Here is a tiny trained network, its code and every weight. The questions are about switching its units off for an input and a target symbol, where a switched-off unit gives its printed mean instead of its output.

import numpy as np


def w(rows, s, z=0):
    codes = np.array(rows[::2]) - 128.0
    scale = np.full(codes.shape[1], s)
    scale[-1] = z or s
    return codes * scale


def norm(h):
    return h / np.sqrt((h * h).mean(-1, keepdims=True) + 1e-5)


def softmax(a):
    e = np.exp(a - a.max(-1, keepdims=True))
    return e / e.sum(-1, keepdims=True)


def log_softmax(a):
    a = a - a.max(-1, keepdims=True)
    return a - np.log(np.exp(a).sum(-1, keepdims=True))


def net(x, mask):
    ids = ['βγδηλσψ'.index(c) for c in x.split()]
    T = len(ids)
    res = E[ids] + P[:T]
    u = 0
    for l in range(3):
        r = norm(res)
        for j in range(2):
            rows = slice(3 * j, 3 * j + 3)
            q, k, v = (r @ M[l][rows].T for M in (Q, K, V))
            z = softmax(np.where(np.tri(T) > 0, q @ k.T / 3**0.5, -1e9)) @ v
            o = O[l][rows]
            res = res + np.where(mask[u + j], z, o[:, -1]) @ o[:, :-1]
        u += 2
    return log_softmax(norm(res)[-1] @ U[:, :-1].T + U[:, -1])


Q, K, V, O = {}, {}, {}, {}
E = w([
[190,124,134,119,105],'β',
[125,154,115,141,135],'γ',
[189,157,162,161,79],'δ',
[182,138,165,131,112],'η',
[190,105,123,122,105],'λ',
[252,94,76,246,118],'σ',
[189,133,234,151,216],'ψ',
],0.02)
P = w([
[23,145,114,131,146],'0',
[188,57,192,24,100],'1',
[191,245,79,55,167],'2',
[148,74,195,56,109],'3',
[200,245,88,79,178],'4',
[139,78,193,70,123],'5',
[189,228,75,96,188],'6',
[125,87,199,79,160],'7',
[183,205,66,103,212],'8',
[113,72,183,68,192],'9',
[178,176,55,95,189],'10',
],0.012)
Q[0] = w([
[59,159,66,134,165],'0.h0',
[204,115,106,134,124],'0.h0',
[88,50,108,89,111],'0.h0',
[66,95,246,45,100],'0.h1',
[64,88,182,203,90],'0.h1',
[105,114,64,100,111],'0.h1',
],0.013)
K[0] = w([
[175,193,144,138,125],'0.h0',
[99,102,124,104,193],'0.h0',
[100,107,146,246,81],'0.h0',
[141,128,170,46,78],'0.h1',
[104,148,118,125,21],'0.h1',
[94,83,121,102,140],'0.h1',
],0.013)
V[0] = w([
[143,101,172,203,112],'0.h0',
[158,86,77,85,34],'0.h0',
[166,175,139,164,88],'0.h0',
[107,2,109,138,177],'0.h1',
[178,107,144,86,37],'0.h1',
[148,111,214,157,164],'0.h1',
],0.0085)
O[0] = w([
[104,169,227,139,34,66],'0.h0',
[130,52,117,48,156,172],'0.h0',
[164,54,112,159,27,149],'0.h0',
[153,192,154,233,110,2],'0.h1',
[179,2,46,147,153,222],'0.h1',
[225,108,212,106,150,195],'0.h1',
],0.0071,0.0038)
Q[1] = w([
[192,126,194,199,87],'1.h0',
[94,187,64,108,137],'1.h0',
[90,87,244,63,136],'1.h0',
[65,78,138,220,150],'1.h1',
[34,166,90,99,148],'1.h1',
[155,11,189,178,128],'1.h1',
],0.013)
K[1] = w([
[204,97,158,255,143],'1.h0',
[121,187,74,92,70],'1.h0',
[82,44,121,144,92],'1.h0',
[57,110,141,44,23],'1.h1',
[133,201,100,101,72],'1.h1',
[95,26,178,92,39],'1.h1',
],0.012)
V[1] = w([
[108,67,117,144,66],'1.h0',
[220,198,82,106,134],'1.h0',
[212,119,115,69,155],'1.h0',
[177,18,111,246,169],'1.h1',
[165,163,31,133,102],'1.h1',
[68,109,127,61,145],'1.h1',
],0.011)
O[1] = w([
[77,136,159,166,161,106],'1.h0',
[206,114,131,53,150,212],'1.h0',
[181,97,136,96,171,245],'1.h0',
[170,156,117,255,140,170],'1.h1',
[176,195,169,79,79,154],'1.h1',
[63,137,116,114,119,120],'1.h1',
],0.013,0.011)
Q[2] = w([
[160,239,99,8,177],'2.h0',
[75,198,28,140,97],'2.h0',
[127,232,49,134,171],'2.h0',
[138,6,100,160,127],'2.h1',
[131,96,192,168,131],'2.h1',
[83,123,164,182,49],'2.h1',
],0.016)
K[2] = w([
[222,83,121,141,250],'2.h0',
[192,104,129,96,72],'2.h0',
[235,126,94,98,119],'2.h0',
[101,94,202,134,85],'2.h1',
[93,118,121,194,61],'2.h1',
[88,153,75,148,129],'2.h1',
],0.02)
V[2] = w([
[84,110,135,202,204],'2.h0',
[150,238,187,145,205],'2.h0',
[81,180,8,202,81],'2.h0',
[77,116,82,78,184],'2.h1',
[167,135,230,43,189],'2.h1',
[58,180,118,45,130],'2.h1',
],0.014)
O[2] = w([
[48,167,219,8,129,182],'2.h0',
[139,153,123,120,231,113],'2.h0',
[213,191,108,44,86,85],'2.h0',
[187,155,200,148,182,109],'2.h1',
[127,222,191,84,65,248],'2.h1',
[209,105,194,81,141,39],'2.h1',
],0.014,0.011)
U = w([
[202,188,97,193,137,165],'β',
[128,2,103,75,167,5],'γ',
[51,167,158,157,219,231],'δ',
[130,184,144,4,132,102],'η',
[63,152,148,168,11,229],'λ',
[118,84,244,183,101,45],'σ',
[62,116,24,89,162,146],'ψ',
],0.0088,0.0017)

Each question gives the input, a string of symbols that net reads in full, and the target symbol t.
The units are the heads (3 rows each of Q, K, V and O). Each row of codes is followed by its name. A weight is (code - 128) times the scale printed after its matrix; where a second scale follows, it is the last column's (O and U).
mask holds one flag per head, layer by layer. A switched-off head (its flag False) gives its mean, the last column of its rows in O, instead of its output. The means were averaged over made-up inputs and are rounded, as every weight is.
A unit's drop is (log p(t) with every unit on - log p(t) with that unit switched off) / (log p(t) with every unit on - log p(t) with every unit switched off).
The circuit of an input: a set's keep is (log p(t) with only the set's units on - log p(t) with every unit switched off) / (log p(t) with every unit on - log p(t) with every unit switched off). Starting from all 6 units, units are removed one at a time, each time the one whose removal leaves the highest keep (on an exact tie, the one counted first), for as long as the keep stays at least 0.8.
units of the circuit, in order: the units of the circuit, biggest drop first
most important unit: the unit with the biggest drop
which heads matter: for each layer, one digit per head in row order, 1 if its drop is at least 0.15 and else 0, layers parted by /
input δ λ γ β, target γ: units of the circuit, in order : (2.h1, 0.h0, 1.h0)
input β η ψ ψ η β β γ, target λ: units of the circuit, in order : (1.h0, 0.h1, 2.h0, 0.h0)
input δ γ δ γ γ δ, target γ: which heads matter : 11 / 10 / 01
input γ γ σ σ β γ, target β: units of the circuit, in order : (1.h1, 0.h1)
input γ δ β σ γ ψ, target β: units of the circuit, in order : (1.h1, 2.h0, 1.h0, 0.h1)
input η σ β, target β: most important unit : 1.h1
input η β η δ β, target γ: units of the circuit, in order : (2.h0, 0.h1, 1.h1)
input γ δ λ ψ σ γ, target β: which heads matter : 01 / 11 / 10
input σ η γ γ γ β λ η ψ γ, target ψ: units of the circuit, in order : (2.h1, 1.h1, 0.h1)
input λ η δ γ σ γ γ η δ σ, target η: units of the circuit, in order : (1.h0, 2.h0, 0.h1)
input γ λ η η λ β δ ψ β, target δ: which heads matter : 00 / 00 / 10
input ψ ψ γ δ σ λ δ, target β: units of the circuit, in order : (0.h0, 2.h0)
input ψ λ β λ η λ λ ψ λ σ, target δ: which heads matter : 01 / 00 / 10
input δ β β γ, target γ: units of the circuit, in order : (2.h1, 0.h0, 1.h0, 0.h1)
input γ γ β ψ δ, target δ: units of the circuit, in order : (2.h0, 1.h1)
input ψ λ λ γ, target δ: units of the circuit, in order : (2.h0)
input η β λ γ ψ δ, target σ: units of the circuit, in order : (0.h1, 1.h1, 1.h0)
input η γ η γ β γ ψ β, target σ: units of the circuit, in order : (0.h1, 1.h1, 1.h0)
input γ γ γ β, target β: which heads matter : 01 / 01 / 00
input β β η, target σ: which heads matter : 11 / 11 / 11
input η γ β γ, target σ: which heads matter : 01 / 01 / 11
input λ β ψ β β, target δ: which heads matter : 01 / 10 / 10
input β λ σ β, target λ: which heads matter : 11 / 10 / 11
input β η λ, target ψ: which heads matter : 01 / 11 / 11
input ψ λ η γ λ λ γ δ, target δ: which heads matter : 01 / 00 / 10
